In the rows, zero is written as 128.
Each row of numbers belongs to one of the objects below and depends on some of the facts about them. Some rows are named. Which object is each other row?

Some objects and their rows:
zeri: [123 137 115 116 155 147 133 119 123 176 117 121 133 119 147 152 136 154
 115 130 156 125 122 180 138 121 142 112 121 113 123 126 126 126 125 132
 139 120 134 104 147 121 125 144 123 129 135 121 126]
gregrun: [124 159 150 115 120 168 146 115 125 116 118 111 123 120 143 128 153 120
 124 114 128 143 122 117 124 131 124 194 135 125 123 125 124 124 124 121
 106 120 119 104 144 161 129 117 137 130 127 125 108]
gibrema: [129 121 130 115 148 112 154 115 123 113 135 229 165 149 119 124 135 118
 149 119 148 127 143 121 122 139 123 115 134 124 122 143 159 125 130 114
 127 154 118 115 118 119 148 117 130 124 119 123 116]
gresin: [124 121 183 125 118 115 120 119 124 118 151 117 118 136 124 104 137 119
 154 133 118 128 125 118 122 118 122 131 148 121 123 126 122 132 124 121
 166 142 118 160 121 132 135 118 124 124 121 123 114]
stibri: [125 173 114 113 184 113 144 119 126 160 125 111 137 145 124 160 118 121
 118 136 127 127 138 144 138 118 130 112 119 146 123 125 128 126 154 117
 161 128 117 114 144 120 124 150 123 133 135 123 115]
bruse: [128 122 118 124 124 133 122 125 123 118 122 112 120 118 126 142 119 117
 120 119 117 127 123 122 126 122 136 124 123 122 122 124 121 129 124 121
 127 121 125 111 121 129 125 134 124 126 123 123 132]
truklek: [124 137 138 118 125 135 120 143 139 125 138 107 120 145 126 128 119 136
 118 163 113 128 124 118 129 117 143 140 142 132 122 122 121 136 129 116
 165 126 114 147 152 145 124 158 122 126 159 128 136]
flifom: [122 135 121 115 121 119 124 134 145 129 122 176 140 114 122  96 135 117
 115 176 116 126 123 122 136 122 128 107 122 129 143 125 130 132 129 122
 162 121 124 112 118 121 128 119 121 126 140 141 131]
greri: [124 119 113 131 117 191 124 134 123 110 124 170 118 127 140 100 139 152
 120 122 135 128 124 119 121 144 141 119 174 113 121 126 128 133 124 115
 107 130 187 150 117 118 125 119 136 130 120 129 114]
plelu: [134 117 113 132 123 120 126 126 125 115 122 109 122 119 123 135 120 119
 117 119 115 127 134 120 124 118 130 145 123 134 122 125 121 127 131 119
 111 119 137 108 117 129 123 137 122 128 121 127 128]
lostude: [126 125 107 122 132 112 134 141 148 116 126 103 136 119 125 101 115 115
 117 116 126 125 151 120 130 126 121 135 120 158 131 136 123 125 134 163
 105 118 143 135 121 124 122 119 123 138 121 139 121]
morem: [134 123 118 152 124 147 144 127 125 117 117 106 123 120 123 168 136 119
 120 113 114 133 123 118 134 140 128 127 123 151 163 125 121 125 123 119
 109 136 133 105 119 118 123 117 139 125 120 133 127]
benen: [129 118 109 135 123 114 122 157 135 118 128 113 126 131 121 119 116 116
 117 125 116 126 144 138 132 120 120 113 119 148 132 127 124 126 128 123
 111 122 138 160 118 118 122 120 124 126 123 140 154]
mutran: [123 117 180 118 123 112 122 118 124 115 127 208 147 119 121 105 152 121
 146 118 151 127 121 123 122 151 120 114 136 118 123 136 152 125 121 118
 125 144 119 130 115 119 146 112 141 124 120 123 116]
zazutres: [127 120 122 132 122 113 124 118 126 115 125 124 121 121 125 126 136 118
 130 118 125 126 130 122 123 131 128 121 122 119 122 126 123 128 126 120
 132 125 129 112 119 124 128 116 123 123 120 123 119]
plolon: [124 165 114 113 167 114 151 118 131 123 127 116 152 149 122 143 116 117
 117 136 135 126 149 139 133 119 117 112 120 137 122 126 133 124 145 122
 167 131 117 120 146 132 130 113 122 126 124 124 126]
drolu: [129 117 119 129 123 119 128 117 125 117 124 119 127 121 124 118 126 116
 140 114 131 127 134 119 123 144 124 152 125 126 124 128 122 127 128 125
 110 123 137 112 120 127 125 119 126 125 120 122 114]

Some facts about the objects:
fomar | κ 750 | η gidratis
trebros | κ 385
stiflenum | κ 176 | η gedisuk
mozor | κ 227 | η plelu
miza | κ 85 | η zabefik
sufir | κ 878 | η plozifar
skivik | κ 85 | η butel
totras | κ 385 | η zama
bruse | κ 227
skogik | κ 176 | η drakluklil
klevem | κ 385 | η stafli
gregrun | κ 781 | η bribi
stafli | κ 176 | η gresin
bevo | κ 85
stinugram | κ 385 | η mutris
gretrer | κ 176 | η kedriflil
tegrita | κ 750 | η pluklim
luneflis | κ 85 | η mufal
bepil | κ 85 | η lekas
getil | κ 750 | η vutrur
gresin | κ 176 | η truklek
runim | κ 781 | η muva
benen | κ 385 | η mestek
klodrir | κ 878
pogibrul | κ 176 | η fomar
fleselor | κ 85 | η tizik
lostude | κ 385 | η radro
mufal | κ 385 | η mopas
mipim | κ 385 | η fifleplel
zama | κ 176 | η dristen
zeri | κ 85 | η dezal
zabefik | κ 878 | η totras
fistu | κ 385 | η kalefli
mutris | κ 176 | η stukos
trupu | κ 385 | η flotu
midon | κ 878 | η zofek
dridak | κ 878 | η nipen
dadun | κ 385 | η pludi
klogrum | κ 176 | η grivul
vutrur | κ 878
reposa | κ 85 | η zeri
tonek | κ 750 | η bruzon
mestek | κ 85 | η grabu
flurur | κ 176 | η tonek
ploklis | κ 385 | η godri
braklir | κ 750 | η fubil
klosin | κ 385 | η mutran
pluklim | κ 750
plelu | κ 227 | η malen
morem | κ 781 | η ploklis
grafus | κ 176 | η morem
brodrur | κ 176 | η topun
lopak | κ 781 | η ledu
pefak | κ 781 | η stukluzes
rotran | κ 176 | η braklir
lubren | κ 176
lekas | κ 85 | η gruro
radro | κ 781 | η bevo
bropli | κ 85 | η lubren
grivul | κ 227 | η grifun
stibri | κ 85 | η plolon
ledu | κ 750 | η gragik
godri | κ 176 | η bropli
bofum | κ 781
plozifar | κ 176 | η skivik
mamuk | κ 176 | η gregrun
lafe | κ 750 | η mamuk
stibro | κ 878 | η saske
deko | κ 227 | η luvan
femi | κ 781 | η sonagem
gizuk | κ 227 | η sobrute
brosem | κ 750
migri | κ 85 | η gretrer
gedisuk | κ 85 | η skogik
mopas | κ 85 | η stiflenum
vubun | κ 176 | η piflil
fubil | κ 878 | η liko
gragik | κ 878 | η flurur
bruzon | κ 176 | η neklesto
truklek | κ 750 | η dadun
plolon | κ 385 | η stanor
stanor | κ 385 | η treske
toplir | κ 781 | η gaklal
ribrere | κ 176 | η stinugram
treske | κ 176 | η gibrema
nipen | κ 878
kalefli | κ 781 | η roze
sonagem | κ 750 | η klosin
mutran | κ 878 | η klevem
brumon | κ 85 | η fleselor
rifum | κ 85 | η vubun
gruro | κ 227 | η zubuk
gibrema | κ 878 | η pogibrul
stukos | κ 878 | η midon
brobi | κ 385 | η fistu
sopem | κ 385 | η plestegu
drolu | κ 176 | η getil
venoso | κ 385 | η sopem
musi | κ 385 | η lostude
grabu | κ 176
fifleplel | κ 878 | η vifo
vaneklo | κ 878 | η stamaskis
petratur | κ 176 | η drolu
zubuk | κ 750 | η runim
rostefi | κ 85
dristen | κ 385 | η lopak
butel | κ 176 | η skostizu
muva | κ 227 | η ribrere
tizik | κ 227
pludi | κ 878 | η dridak
losas | κ 878 | η zeskir
sobrute | κ 85 | η skune
grakar | κ 878 | η pefak
vifo | κ 227 | η plika
zutu | κ 85 | η losas
roze | κ 750 | η flifom
greri | κ 176 | η brumon
plestegu | κ 781 | η greri
droses | κ 227 | η meluk
bribi | κ 385 | η tegrita
grifun | κ 176 | η lafe
plika | κ 176 | η savo
meluk | κ 176 | η grakar
dibeflur | κ 227 | η beplel
beplel | κ 781 | η klodrir
segaver | κ 878 | η petratur
skostizu | κ 85 | η brodrur
gaklal | κ 385 | η rifum
flifom | κ 385 | η rotran
drakluklil | κ 385 | η gizuk
beda | κ 878 | η segaver
topun | κ 227 | η dibeflur
neklesto | κ 176
liko | κ 385 | η miza
stoflok | κ 85 | η luneflis
stamaskis | κ 878 | η zutu
zazutres | κ 176
malen | κ 781 | η grafus
deplisku | κ 878
kedriflil | κ 878 | η venoso
zofek | κ 85 | η vaneklo
flotu | κ 176 | η benen
gidratis | κ 85 | η migri
saske | κ 176 | η trupu
skune | κ 878
stukluzes | κ 85 | η mozor
dezal | κ 385 | η femi
breme | κ 227 | η mipim
piflil | κ 750
savo | κ 385
luvan | κ 781 | η reposa
zeskir | κ 781 | η stibri
pudar | κ 385 | η toplir

Name these rows:
No name comes twice in this set of rows, the named rows included.
[125 118 190 129 118 133 139 117 124 119 120 200 120 116 122 103 164 120
 114 125 113 127 121 115 136 120 151 116 123 141 167 120 123 129 127 112
 123 142 121 106 117 119 130 120 123 125 135 147 126]	kalefli
[125 120 117 134 121 113 122 131 138 161 128 105 129 117 124 106 118 115
 121 130 131 129 122 139 134 121 118 118 118 137 133 125 123 129 122 174
 131 120 116 138 136 135 124 118 124 125 123 125 147]	stinugram
[146 141 117 154 129 141 131 131 145 116 115 109 137 117 123 171 146 109
 193 114 168 128 125 119 126 193 130 113 117 135 179 127 122 131 123 115
 141 139 159 119 119 116 123 117 137 123 119 120 113]	lubren
[135 146 104 125 144 114 122 147 148 119 122  95 119 126 136 120 116 118
 127 118 130 125 138 122 132 121 119 148 122 169 146 130 122 129 140 122
 105 120 149 111 120 114 120 165 130 147 121 136 112]	bevo
[129 119 175 134 123 112 121 120 124 118 124 151 146 129 121 134 155 123
 182 117 165 129 123 120 123 167 121 112 133 119 141 138 148 129 122 118
 145 162 118 156 119 116 136 112 149 123 118 122 113]	skune
[139 117 120 141 123 112 124 123 130 114 122 119 147 128 121 118 135 116
 183 114 156 127 130 120 123 177 119 114 121 138 152 147 144 127 124 117
 106 154 136 153 116 118 124 112 152 124 120 126 112]	klodrir
[142 124 118 149 124 130 131 122 135 112 118 116 137 119 124 151 141 111
 161 117 152 126 128 120 125 177 129 113 119 131 167 126 121 130 125 119
 124 128 158 107 119 118 123 118 132 124 119 122 116]	godri
[122 138 137 116 120 113 119 139 145 115 168 112 121 149 123  98 118 115
 136 175 116 128 127 119 124 120 118 117 129 142 123 127 127 133 124 118
 165 138 115 216 139 135 126 116 124 126 143 136 117]	dadun
[130 164 111 127 151 127 123 149 148 156 117 104 131 119 132 150 123 114
 137 118 153 125 124 128 141 145 134 117 117 146 166 127 122 133 125 115
 118 120 144 111 131 118 122 157 125 132 125 128 117]	bropli
[123 160 118 114 124 154 132 115 129 120 122 112 124 118 154 105 130 121
 123 119 137 131 123 116 124 123 129 187 126 117 122 124 124 128 126 132
 117 118 117 107 157 170 130 131 125 132 128 121 111]	grivul
[124 161 116 114 178 110 133 117 127 177 123 102 136 134 124 156 118 115
 119 132 125 126 132 144 139 120 127 114 115 150 123 126 125 126 149 118
 160 125 115 111 147 118 123 151 122 129 131 122 122]	zutu

The same objects again, as new rows of numbers:
Some objects and their rows:
drakluklil: [121 114 119 153 118 174 116 128 107  64 120 128 134 142 144 106 138  99
 120 124 149 108 156 115 149 181 143 141 139 142 124 125 190]
malen: [ 99 171  97 148 108 145  84 108 126 146 124 129 146 189 170 134  97  65
 140 103 152  84 141 131 126  91 116 120 131 145 123  75 177]
deplisku: [118 113 147 180 114 185  44 143 109  62 117 149 100 152 154 102  96 180
 147 155 153 116 108 130 156 185 119 160 123 142 110  68 157]
gedisuk: [ 97 130  98 164 124 167 124 113  93  72 113 131 145 130 116  97 144 103
 122 108 153  89 117 116 152 126 124 144 144 133 112 101 168]
migri: [118 135 109 146 129 164  95 121  76 145  99 130 105 135 112  93 160 125
 117 101 142  80 118 108 160 116 117 154 125 148 118  96 152]
gidratis: [109 148 109 137 129 165  98 112  75 139  98 131 110 128 112  97 161 113
 118 104 146  75 121 113 158 104 116 164 115 142 116 100 151]
gregrun: [100 142 116 172 115 162  83 112 103  38 121 132 136 177 168 102 122  89
 137 102 137  87 126 120 145  86 117 123 147 145 126 124 173]
bevo: [111 129 141 189 109 178  31 141  96  47 110 153 102 154 130  96  87 221
 148 147 151 106 105 131 154 145 118 162 139 134 101  64 157]
dristen: [ 94 113 139 113 123 141 110 134 107 105 113 121 110 157 164 134 101 130
 124 128 155 116 130 110 101 176 156 164 130 123 129 133 172]
topun: [123 112 142 191 121 153  96 132 103  11 126 121 102 188 164 124 131 114
 142 101 127 116 125 110 156 158 121 120 146 149 125 111 157]
stamaskis: [120 108 108 182 126 171 121 140 123  59 126 140 102 184 159 154 175 150
 124 116 128 104 107 133 157 169 146 159 138 136 117 115 152]
fomar: [123 123 108 185 109 160  97 135  84 123 107 125  91 172 122 111 163 108
 134 100 129  78 133 110 148 122 118 157 115 152 128 126 157]
neklesto: [113 163 151 136 109 178  29 133  90  30 117 152 105 144 168 103  70 233
 145 142 146 105 121 134 159 142 129 153 137 148 112  76 180]
zofek: [101 110  94 195 120 174 115 126 116  26 123 146 127 181 133 137 176 157
 121 111 130  83 109 131 152 109 147 161 148 126 103 104 154]
ribrere: [103 110 103 154 119 191 106 101 102  12 124 142 143 154 167 112  99 142
 119 110 133  88 152 133 162 115 160 134 146 149 111 129 196]
dadun: [123 118 123 162 142 163 119 134 132  68 125 151 103 118 165 121 162 125
 133 126 138 103 131 113 120 191 133 133 138 116 117 131 184]
dridak: [112 124 124 145 137 170 114 131 123 111 120 144 131 121 163 111 154 100
 128 134 151 104 121 122 137 177 121 150 120 119 113 113 162]

Rows to name:
No name comes twice in this set of rows, the named rows included.
[123 174 109 118 108 139  95 123 121 130 127 143 143 185 154 152  85 138
 134 102 143  89 152 130 153 147 138 120 142 149 128  88 191]	grafus
[110 153 150 202 105 184  28 138  97  17 116 148  99 181 169 102  75 165
 151 115 138 104 109 130 154  91 114 135 141 149 115  70 168]	bofum
[101 109 100 138 134 165 102 122 121 144 118 141 118 170 172 152 174 125
 120 118 138  91 116 134 142 146 132 169 109 126 114 111 151]	losas
[ 95 116 103 204 111 193  92 106 104  10 121 130 141 184 165  99 142  94
 131 103 134  88 131 130 159  85 123 127 146 147 117 124 185]	runim
[ 98 113  95 204 109 194 127 118 122  12 119 121 137 158 137 102 168  82
 135 112 143  90 145 128 145 122 138 155 142 146 117 132 188]	zubuk
[ 91 149 101 156 113 167  53 102 107 141 116 144 114 184 175 148 158 105
 125 102 131  75 119 133 135  86 117 162 116 139 118 125 154]	zeskir
[109 117  98 152 123 148  92 128  99 143 119 149  99 178 145 147 173 170
 120 104 132  76 109 133 137  95 125 163 121 125 114 100 150]	stibri
[ 86 129 131 118 113 144  67 120  93  36 118 121 116 182 171 121  83 121
 143 100 147  97 114 110 110  87 123 135 145 134 128 132 163]	lopak
[ 93 129 124 147 112 144  77 119  96  27 121 126 121 184 164 113 107 124
 141 102 136  92 116 113 127  90 118 124 146 142 129 133 167]	kalefli
[104 169 111 179 139 173  91 106 132  61 127 154 126 108 179 100 124  86
 143 102 141  81 123 118 116  82 116 125 133 108 111 133 176]	femi
[ 99 134 104 147 129 168 114 115  81 131 103 132 138 126 117  94 144 107
 119 109 152  82 118 115 150 119 115 153 135 135 112  99 154]	brumon

Now the same objects, written a new way:
Named rows:
plelu: [116 108 150 127 167  99 151 109 159 146 157 185 135]
fubil: [141  66 109 149 174  97 164  88 173 148 134 124 143]
trupu: [135 106 143 146 157  93 159 103 166 146 114 166 134]
flotu: [146  94 133 134 142  82 163 106 167 154 128 145 139]
zubuk: [115  97 108 159 152  61 158 123 154 175 120 164 103]
vutrur: [141  90 132 134 155  78 157 124 165 161 129 139 141]
gresin: [147  91 157 130 152  60 180  99 182 200 127 151 116]
tegrita: [136 100 127 149 158  78 153 149 171 150 120 166 132]
plika: [145  94 133 136 142  82 164 105 167 154 129 144 139]
butel: [154  94 129 124 130 110 148 135 174 143 115 140 114]
skivik: [148  96 127 119 136 117 145 136 172 160 112 126 132]
piflil: [132 100 130 152 161  74 157 140 171 153 123 165 135]
morem: [110 115 134 129 158  78 155 113 173 137 155 187 135]
flifom: [134  85 123 161 173 108 167  73 173 135 119 152 136]
skogik: [159  99 128 136 145  42 173 105 152 147 123 167 195]
lekas: [125  93 114 135 141  80 161  92 151 190 123 130 127]
bruse: [135  94 141 140 167  78 156 116 162 150 123 151 129]

Rows to name:
No name comes twice in this set of rows, the named rows included.
[132 106 163 155 144  75 158 112 165 154 132  74 158]	gidratis
[129  98 156 159 150  59 156 123 159 152 134  88 136]	gibrema
[125  92 111 145 131  64 165  86 147 178 126 139 103]	ribrere
[119  89 116 148 143  58 159 105 144 183 127 125 106]	midon
[116 118 150 137 159 109 157  93 164 145 146 193 138]	ploklis
[148 100 136 139 169  46 164 119 148 142 115 174 182]	gizuk
[146  69 110 152 161 100 171  69 177 139 134 128 141]	zama
[133 104 126 136 152  66 155 131 176 134 118 160 130]	gregrun
[121 108 140 119 149 109 155  99 164 169 159 159 158]	stukluzes
[119 112 159 171 151  73 160  98 157 142 119 119 124]	stanor
[144  88 157 128 165  55 175 117 180 212 127 148 117]	mutran
[121 104 147 130 168  94 153 111 160 148 147 177 133]	droses

